Look-ups in named tables: a row name and a column name give one cell, copied from the table.

Table suvevo
	gunu	mik
retu	10.341	28.993
nin	4.117	23.267
topu	12.412	29.123
notif	36.049	84.392

gunu of retu is 10.341
gunu of notif is 36.049
mik of retu is 28.993
mik of notif is 84.392
gunu of topu is 12.412
gunu of nin is 4.117
mik of topu is 29.123
mik of nin is 23.267

fabigu
         leb  fopuv
biki     142    110
kiza     167    144
ziluk    232    139
fasap    134    149
nur      182     19
zozus     87    140
rekirof  168     35
doremut  154     25
zazireb  241     38
bateme   167     35
vukadad  132    149
tudusun  131     57
guz      179    133

What is the fopuv of rekirof in fabigu? 35
What is the leb of guz in fabigu? 179
What is the leb of biki in fabigu? 142
What is the fopuv of kiza in fabigu? 144
What is the fopuv of guz in fabigu? 133
What is the fopuv of zazireb in fabigu? 38
What is the leb of nur in fabigu? 182
What is the fopuv of zozus in fabigu? 140
What is the leb of rekirof in fabigu? 168

sazo
cols = novu, fepefi, dov, soruze, pab, vasu, taran, fepim, vevur, bope
dizig: [128, 192, 48, 172, 243, 204, 148, 20, 53, 125]
kob: [101, 140, 111, 167, 178, 162, 144, 72, 97, 156]
natov: [109, 194, 99, 85, 167, 212, 154, 108, 176, 135]
veverer: [104, 162, 101, 148, 198, 98, 134, 68, 51, 60]
vizula: [111, 125, 117, 171, 135, 141, 126, 104, 98, 166]
vozugis: [131, 178, 98, 101, 112, 166, 103, 131, 170, 105]
gat: [97, 154, 160, 141, 177, 79, 144, 101, 70, 93]
lober: [122, 107, 129, 159, 115, 126, 121, 134, 113, 168]
zogep: [152, 158, 104, 98, 100, 134, 60, 157, 165, 90]
kove: [103, 109, 167, 139, 144, 65, 149, 132, 99, 99]
gikifom: [140, 99, 139, 169, 87, 95, 104, 159, 123, 171]
tib: [177, 133, 110, 88, 59, 98, 45, 182, 167, 81]
rad: [62, 89, 208, 131, 127, 48, 139, 139, 133, 101]

What is the vevur of kove in sazo? 99
What is the vevur of rad in sazo? 133
What is the bope of veverer in sazo? 60
What is the vevur of dizig in sazo? 53
What is the fepim of vozugis in sazo? 131
What is the pab of zogep in sazo? 100
What is the vasu of tib in sazo? 98
What is the pab of tib in sazo? 59
What is the pab of gat in sazo? 177
What is the bope of vizula in sazo? 166
What is the vasu of kove in sazo? 65
What is the pab of dizig in sazo? 243
What is the bope of kove in sazo? 99
What is the fepim of vizula in sazo? 104
What is the dov of gikifom in sazo? 139
What is the bope of gikifom in sazo? 171
What is the bope of lober in sazo? 168
What is the soruze of lober in sazo? 159
Which row has the largest novu? tib

kor.tsv
	kagavum	rimifu	bivin	modavi	kug	fote
turak	60886	44550	44850	86208	67866	54463
rik	23142	66187	73231	47851	86294	74085
sar	20193	86952	86506	48778	54240	92171
sodugim	54649	74418	97463	80146	52666	79697
tedepem	43020	32609	66224	54978	49300	45989
pivafi	62868	50802	49505	84701	75634	43208
pulil	54505	67616	74838	51101	62331	65684
pemilom	53627	39853	53360	43663	59728	39491

What is the kug of sodugim in kor?
52666
What is the kagavum of sodugim in kor?
54649
What is the modavi of tedepem in kor?
54978
What is the kagavum of rik in kor?
23142
What is the rimifu of pemilom in kor?
39853
What is the modavi of turak in kor?
86208
What is the fote of sar in kor?
92171
What is the fote of rik in kor?
74085
What is the rimifu of pivafi in kor?
50802
What is the modavi of pemilom in kor?
43663
What is the bivin of pivafi in kor?
49505
What is the bivin of rik in kor?
73231
What is the rimifu of sar in kor?
86952
What is the bivin of pemilom in kor?
53360
What is the kagavum of turak in kor?
60886
What is the modavi of sodugim in kor?
80146
What is the kug of tedepem in kor?
49300
What is the rimifu of rik in kor?
66187
What is the kagavum of sar in kor?
20193

Table mutor
|  | dat | dofepem | mevubaz | fozi | sos |
|---|---|---|---|---|---|
| bik | 0.5 | 0.3 | 0.4 | 0.2 | -0.1 |
| lubidof | -0.2 | -0.3 | 0.0 | 0.4 | -0.3 |
| fim | 0.6 | 0.0 | -0.4 | 0.1 | 0.1 |
| pusabim | 0.4 | 0.5 | 0.2 | 0.3 | 0.1 |
| bipele | -0.8 | 0.9 | -0.2 | 0.2 | 0.3 |
| suv | 0.1 | 0.7 | 0.3 | 0.2 | -0.4 |
| dom | 0.5 | 0.6 | 0.0 | 0.2 | 0.3 |
| dotedoz | 0.5 | 0.6 | 0.3 | 0.3 | -0.3 |
| nepoda | 0.3 | 0.2 | -0.1 | 0.1 | -0.3 |
| gefi | -0.4 | -0.9 | 0.2 | 0.2 | 0.2 |
| vusipeb | 0.6 | 0.2 | 0.3 | 0.1 | 0.2 |
| lis | 0.1 | 1.0 | 0.2 | -0.2 | 0.6 |
| zufu | 0.1 | 0.5 | 0.4 | 0.0 | -0.3 |
| gedo | 0.1 | 0.1 | 0.3 | 0.1 | -0.1 |

What is the sos of suv in mutor? -0.4
What is the fozi of lubidof in mutor? 0.4
What is the sos of bik in mutor? -0.1
What is the dat of suv in mutor? 0.1
What is the sos of dom in mutor? 0.3
What is the mevubaz of vusipeb in mutor? 0.3
What is the dat of gedo in mutor? 0.1
What is the dofepem of gedo in mutor? 0.1

